Below is a small trained network, with its code and all its weights. Each question gives an input and a class and asks what happens when units are switched off, that is, made to give their printed mean instead of their output.

import numpy as np


def w(rows, s, z=0):
    codes = np.array(rows[::2]) - 128.0
    scale = np.full(codes.shape[1], s)
    scale[-1] = z or s
    return codes * scale


def f(y):
    return y / 2 * (1 + np.tanh(0.7978845608 * (y + 0.044715 * y**3)))


def log_softmax(a):
    a = a - a.max(-1, keepdims=True)
    return a - np.log(np.exp(a).sum(-1, keepdims=True))


def net(x, mask):
    res = np.array(x, float).reshape(1, 7) / 4 @ E
    y = f(res @ A[0][:, :-1].T + A[0][:, -1])
    res = res + np.where(mask, y, B[0][:, -1]) @ B[0][:, :-1]
    return log_softmax(res[-1] @ U[:, :-1].T + U[:, -1])


A, B = {}, {}
E = w([
[124,112,48,201,189,144,98],'x0',
[112,133,72,104,127,81,119],'x1',
[13,104,186,134,255,136,146],'x2',
[164,148,115,108,145,188,102],'x3',
[151,118,98,166,58,160,153],'x4',
[147,189,205,127,135,69,95],'x5',
[76,116,167,143,161,126,137],'x6',
],0.0085)
A[0] = w([
[111,57,192,161,168,172,114,223],'N0',
[185,177,117,121,89,37,183,251],'N1',
[155,26,52,131,71,185,175,251],'N2',
[127,94,9,229,237,134,116,251],'N3',
[123,125,152,203,113,210,76,51],'N4',
[173,146,75,95,48,178,183,225],'N5',
[127,43,192,176,149,221,99,140],'N6',
[129,178,245,82,103,69,199,200],'N7',
[254,135,224,125,97,72,178,215],'N8',
],0.0081,0.0027)
B[0] = w([
[206,194,169,147,132,117,218,193],'N0',
[124,66,123,187,155,152,2,204],'N1',
[102,128,114,156,189,111,167,230],'N2',
[150,154,137,182,195,151,115,254],'N3',
[148,183,34,107,59,143,140,139],'N4',
[143,49,151,137,180,146,67,220],'N5',
[111,133,123,104,104,192,204,174],'N6',
[140,77,152,168,162,63,161,219],'N7',
[78,140,153,192,162,123,135,202],'N8',
],0.0091)
U = w([
[58,114,150,194,188,40,104,251],'0',
[127,200,70,67,26,112,95,5],'1',
[123,123,70,87,114,84,129,5],'2',
[119,89,107,65,71,129,167,78],'3',
[159,159,91,255,107,124,66,63],'4',
[111,151,115,177,71,175,129,13],'5',
[102,192,125,206,108,193,220,236],'6',
[147,199,102,109,38,127,50,7],'7',
],0.0072,0.0027)

Each question gives the input, the list of numbers given to net, and the class t.
The units are the neurons (one row each of A and B). Each row of codes is followed by its name. A weight is (code - 128) times the scale printed after its matrix; where a second scale follows, it is the last column's (A, B and U).
mask holds one flag per neuron, in row order. A switched-off neuron (its flag False) gives its mean, the last column of its row in B, instead of its output. The means were averaged over made-up inputs and are rounded, as every weight is.
A unit's drop is (log p(t) with every unit on - log p(t) with that unit switched off) / (log p(t) with every unit on - log p(t) with every unit switched off).
The circuit of an input: a set's keep is (log p(t) with only the set's units on - log p(t) with every unit switched off) / (log p(t) with every unit on - log p(t) with every unit switched off). Starting from all 9 units, units are removed one at a time, each time the one whose removal leaves the highest keep (on an exact tie, the one counted first), for as long as the keep stays at least 0.8.
circuit, biggest first: the units of the circuit, biggest drop first
top k neurons: the k neurons with the biggest drops, biggest first
drop of u: that unit's drop, to one decimal
input [2,-1,4,0,-1,-4,-8], class 6: circuit, biggest first : N1; N5
input [-5,-1,-3,-3,8,-4,0], class 0: circuit, biggest first : N2; N5
input [-7,8,-5,-4,0,3,-3], class 0: circuit, biggest first : N7; N8
input [-3,5,-4,4,8,-8,-2], class 0: top neuron : N2
input [5,-4,-5,-4,-7,-6,5], class 6: top 3 neurons : N1; N5; N7
input [-6,2,-8,-2,-8,5,-4], class 0: top 2 neurons : N7; N8
input [-4,-4,-8,1,-4,-1,6], class 0: top 2 neurons : N8; N7
input [-2,-4,5,4,4,7,5], class 6: drop of N4 : 0.0
input [5,6,5,-5,4,-5,5], class 6: drop of N7 : 0.1
input [4,-7,6,0,5,2,-8], class 6: drop of N6 : 0.1
